1: [ 17 -29  30   7  50  -5 -28 -10   5   6  32   3  -6  -7  19   5   4   5
  85  -4  -4  34   9  -9  -7  13   6  13  15]
2: [ 21 -25  41  10  37  -5 -28 -11  -3   9  30   3  -5 -12  22   5  11   7
  81  -5  -1  43   6 -13  -6  22   4  14  12]
3: [ 23 -34  26  10  34  -3 -26 -11   3   9  36   3  -2 -15  11 -12   2   7
  80 -14   1  36  11 -11  -8  16   3  17  53]
4: [ 19 -29  22   6  48  -5 -29 -10   6  10  35   3  -3  -7  15  -5  -5   6
  80  -5  -1  32  11 -12 -10  17   4  12  31] : 1 3
5: [ 19 -27  55   3  27  -6 -31 -24  -9  30  43   5  -8 -22  22   7   5   7
  91  -6  -6  34  12 -18  -3  31  -2  16   7] : 2 1
6: [ 18 -31  22   9  60  -6 -26  -9   0  11  38   1  -4 -15  22  -1  16  15
  78  -3  -5  19  10  -9  -3  16  -2  18  64] : 3 4
7: [ 15 -27  35   9  29  -2 -29 -14   6  -5  19   5  -6  -6  16   6   4   0
  86  -4   1  48   7  -9  -8  17   9   8  -5] : 2 1
8: [ 18 -22  31  13  29  -8 -26  -9   3  -4  29   1  -4   1  22   7  12   5
  71  -7  -1  38   7 -11  -1  13   6  16  24] : 2 1
9: [ 16 -27  41  10  35  -5 -28  -9   1   2  24   3  -8 -10  19   7  14   4
  79  -6  -2  39   7  -9  -4  18   7  12  19] : 2 8
10: [ 18 -23  37  10  33  -1 -33 -12   4  -3  20   5  -5  -2  23  13  10   4
  87   4   1  36   7 -12  -4  23   7   4  14] : 9 2
11: [ 19 -25  54   6  33  -6 -31 -17  -3  16  37   5  -6 -15  20   8  13   7
  93  -4  -4  41  10 -16  -2  31   2  13  28] : 2 5
12: [ 20 -29  26   6  43  -6 -28 -10   6  11  35   3  -5 -10  13  -8  -5   4
  82 -10  -2  42  10 -11 -11  13   5  16  22] : 4 1
13: [ 19 -27  38  11  41  -5 -29  -8   1   7  32   3  -6 -10  20   6   9   6
  78  -7  -1  34   8 -12  -5  21   6  12  28] : 9 2
14: [ 21 -25  44  12  34  -6 -31 -10  -5  11  26   3  -8  -8  25   6  17   9
  74  -3  -1  40   7 -12  -7  26   6  10  -8] : 2 9
15: [ 19 -28  32   7  32  -4 -30 -13   8   4  27   5  -6  -7  11  -3  -8  -1
  92  -8   1  52   8 -11 -13  15   9  10  -4] : 7 12
16: [ 21 -26  37  10  42  -4 -30  -8   1   8  32   3  -5  -9  19   3   9   6
  72  -8  -1  36   8 -12  -5  20   6  12  31] : 13 9
17: [ 20 -28  37  11  44  -4 -28  -8   1   7  33   3  -6  -8  22   4   8   7
  83  -7  -1  35   9 -12  -4  20   6  12  29] : 13 16
18: [ 19 -26  36  10  48  -8 -28  -6   1  11  33   2  -7  -8  21   4   9   6
  75  -6  -2  38  10 -11  -6  20   6  13  29] : 16 13
19: [ 19 -24  43  10  31  -5 -32 -10   2   1  25   4  -7  -7  18   7   8   3
  84  -5   0  47   6 -10  -8  19  10   8   0] : 7 2
20: [ 14 -22  37   9  34  -8 -33  -7   1   5  23   2  -6  -6  23   5  11   6
  78  -1  -1  35   4 -10  -8  21   6  10  25] : 9 13
21: [ 18 -24  31  13  41  -5 -30  -5   6  -2  28   1  -7  -1  20   3   2   5
  62  -6   0  49   8  -7  -4  11   8   9  42] : 16 8
22: [ 19 -24  24   7  39  -1 -31 -11   6   5  30   5  -3  -3  19   2  -1   5
  86   2   0  31   9 -12  -7  22   5   6  23] : 4 1
23: [ 21 -25  38   7  50  -9 -27  -9  -4  16  26   4  -7  -5  25  10  18   6
  79  -3  -4  31  10 -12  -7  21   6  14 -27] : 14 19
24: [ 16 -28  35  10  34  -2 -28 -13   3  -5  22   4  -6  -8  22   9  14   5
  84  -1  -1  35   8  -9  -4  18   6  10  20] : 9 10
25: [ 21 -24  57  10  42  -6 -32  -6  -3   8  31   5  -8  -5  21  18  33   9
  85   4  -2  29   5 -16  -4  37   7   6  32] : 11 13
26: [ 13 -18  43   9  33  -8 -34  -6   0   5  25   2  -8  -2  26  11  14   7
  77   2  -1  40   4 -11  -8  22   8   7  20] : 20 9
27: [ 18 -26  43   8  31  -8 -29 -12  -1   9  29   4  -7  -5  21   8  20   6
  86  -2  -3  32   9 -13  -3  28   5  13  19] : 9 2
28: [ 16 -24  36  10  39  -6 -34  -7   1   6  27   3  -7  -6  21   6  10   6
  83  -3  -1  37   7 -11  -6  21   6  10  23] : 20 13
29: [ 19 -26  26   8  40  -6 -29  -7   4  12  35   3  -6  -8  17  -4   0   5
  79  -6  -2  40   9 -12  -9  19   5  13  31] : 4 12
30: [ 22 -21  33   9  55 -10 -32  -1  -1  24  44   1  -5  -7  26  -2   5  12
  70  -7  -3  27  10 -15  -6  24   2  13  57] : 6 18
31: [  9 -19  28   5  24 -11 -34  -8   4   7  18   1  -6  -5  19  -4   8   6
  86   4  -1  48   5 -10 -15  16   5  11  26] : 20 28
32: [ 15 -23  36   9  36  -7 -32  -7   2   6  26   3  -6  -6  22   5  11   6
  87  -2  -1  38   7 -10  -8  20   6  10  26] : 28 20
33: [ 17 -27  34   9  43  -5 -25  -9   2   5  28   2  -7  -9  20   2  10   7
  79  -6  -2  30   8 -10  -6  17   5  13  27] : 13 17
34: [ 20 -26  33  10  54  -8 -29  -5  -1  15  38   1  -6 -10  23   2  15  12
  72  -7  -4  26   9 -13  -4  20   3  16  54] : 30 6
35: [ 18 -29  27   7  39  -5 -29 -11   6   5  30   4  -5  -9  15  -2  -1   3
  81  -8  -1  45   9 -10 -10  15   6  12  17] : 12 29
36: [ 24 -30  42  12  51  -2 -29  -9   0   8  36   4  -6  -9  20   8   9   6
  78 -10  -1  33  10 -11  -1  21   8  11  29] : 17 13
37: [ 18 -29  14   6  53   0 -28 -13   7   3  35   4  -1  -6  22  -2   4  11
  95   7  -2  18  13 -10  -5  19  -1  10  54] : 6 4
38: [ 18 -29  30   9  52  -7 -25  -9   0   9  33   1  -6 -14  19   0  14   9
  81  -9  -4  31   9  -8  -5  14   3  20  45] : 34 33
39: [ 19 -28  25   8  49  -4 -25  -9   2  10  34   2  -4  -9  22   1   8  10
  80  -1  -3  23  10 -10  -4  20   1  13  47] : 38 34
40: [ 17 -28  25   8  40  -3 -30  -5   7   3  37   0  -4 -12  17   1 -12   3
  68 -11   0  40   7  -8  -7   5   5  13  46] : 21 29
41: [ 17 -27  31   9  42  -3 -28 -11   2   1  26   3  -5  -8  22   8  15   8
  85   1  -2  29   8  -9  -3  21   4  11  35] : 33 17
42: [ 19 -23  44  11  35  -5 -32  -7   1   6  26   3  -7  -3  23  11  11   5
  77  -3   0  41   6 -13  -5  25   9   6  19] : 26 28
43: [  4 -15  31   5  23 -14 -37  -6   3   4  14   1  -7  -2  28   3  11   6
  93  11  -2  53   2  -9 -16  18   6   8  10] : 31 26
44: [ 19 -19  47  16  35  -6 -33  -1   0   1  22   1  -6  -5  31  12   6   4
  71  -7   2  46   5 -12  -3  19  10   7  22] : 42 26
45: [ 17 -28  36  10  44  -4 -27 -10   0   3  29   2  -6  -9  23   8  17   9
  77  -2  -3  31   8  -9  -3  19   4  12  35] : 41 33
46: [ 18 -24  41  12  32  -6 -31  -7   0   7  30   3  -6  -8  21   5  13   6
  79  -5   0  41   7 -12  -6  22   7  10  32] : 13 32
47: [ 20 -22  40   6  49  -6 -35  -2  -1  14  34   2  -6 -11  24  17  10   4
  73  -5  -2  37   4 -14  -8  19   5   9   7] : 2 42
48: [  9 -19  29   5  31 -12 -34  -7   3   5  18   1  -6  -3  26   4  10   6
  81   7  -2  48   3 -10 -13  18   6   9  15] : 31 43
49: [ 19 -24  29  11  48  -2 -32   0   9   0  30   1  -6  -7  18   0  -4   4
  72  -8   1  38   6  -8  -8   9   8   6  57] : 40 21
50: [ 12 -23  33   6  44  -8 -33  -9   4   5  25   2   0  -4  24   9   9   6
  86   3  -3  37   6  -9  -9  16   5  10   8] : 1 28
51: [ 20 -28  36   8  50  -5 -27 -10   2   6  33   3  -7  -8  21   8   6   6
  81  -6  -2  30   9 -11  -4  18   6  12  19] : 1 17
52: [ 21 -18  58  13  41  -9 -35  -2  -4  14  31   2  -8  -1  29  13  17   8
  62  -4  -1  38   6 -17  -3  30   9   7  30] : 42 44
53: [ 24 -32  37  10  63   0 -23 -11   2   7  40   4  -5 -10  16   7   4   5
  81 -12  -3  24  11 -11   0  14   6  13  18] : 51 36
54: [ 16 -27  50  12  26  -6 -31 -10   1  -1  21   3  -9  -9  15   8  11  -1
  82 -13  -1  55   5  -9  -8  15  13  11  -4] : 19 7
55: [ 17 -25  40  10  33  -5 -31 -12   4   2  24   4  -7  -6  15   6   4   0
  86  -7   1  50   7 -11  -8  18  11   9  -5] : 19 7
56: [ 18 -25  44  10  39  -7 -30  -8   0   5  28   2  -8  -8  19   5  10   3
  60  -9  -1  43   7 -11  -6  18   9  12  15] : 9 42
57: [ 20 -26  25   9  53  -6 -27  -7   1  15  39   2  -4  -8  22  -2   8  13
  78  -1  -3  25  10 -12  -5  22   1  13  55] : 39 34
58: [ 22 -22  37  11  52  -8 -30  -2  -3  17  38   1  -6  -7  29   7  17  13
  69  -3  -3  24   9 -14  -3  25   3  13  53] : 34 30
59: [ 18 -27  29   8  43  -2 -31 -11   5   5  28   5  -3  -4  20   3   4   7
  87   3   0  29   9 -11  -6  19   4   8  29] : 22 41
60: [ 14 -20  59  15  23  -7 -35  -3   4  -2  25   3 -10   0  23  11  10   4
  85  -3   2  35   8 -12   2  30  14   2  78] : 46 49
61: [ 15 -32  22   7  40  -2 -27 -15   7  -2  27   4  -3 -11  16   0   5   6
  96  -2  -2  29  10  -7  -6  14   3  14  27] : 59 22
62: [ 18 -31  16   6  57  -5 -26 -10   4  11  39   2  -3 -11  19  -5   5  12
  84  -3  -4  22  12 -10  -6  16  -1  17  54] : 57 39
63: [ 17 -23  32  12  38  -6 -31  -8   2   5  27   1  -6  -8  24   0  -7   4
  73  -9   0  44  11  -9  -5  13   7  11  14] : 35 12
64: [ 19 -30  20   4  42  -5 -28 -11   9   9  34   4  -4 -10   9 -11 -12   2
  83 -10  -1  46  13 -11 -14  12   6  13  15] : 12 35
65: [ 20 -19  46  11  35  -8 -35  -4   0  13  33   3  -7  -1  23   9   4   4
  70  -5   1  42   7 -16  -7  27  10   6  16] : 42 26
66: [ 17 -27  39   9  20  -2 -34 -13   7  -5  18   6  -7  -3  14   7  -4  -5
  82  -6   3  58   6 -12 -11  17  13   3 -28] : 7 55
67: [ 24 -31  40  11  54  -1 -26 -10   1   8  41   4  -5 -10  17   7   7   6
  78 -13  -2  30  11 -12   0  20   7  12  25] : 36 53
68: [ 19 -27  34  10  40  -5 -24  -8   2   8  31   3  -5  -9  20   3   3   6
  81  -6  -1  37   9 -11  -6  19   5  12  30] : 17 13
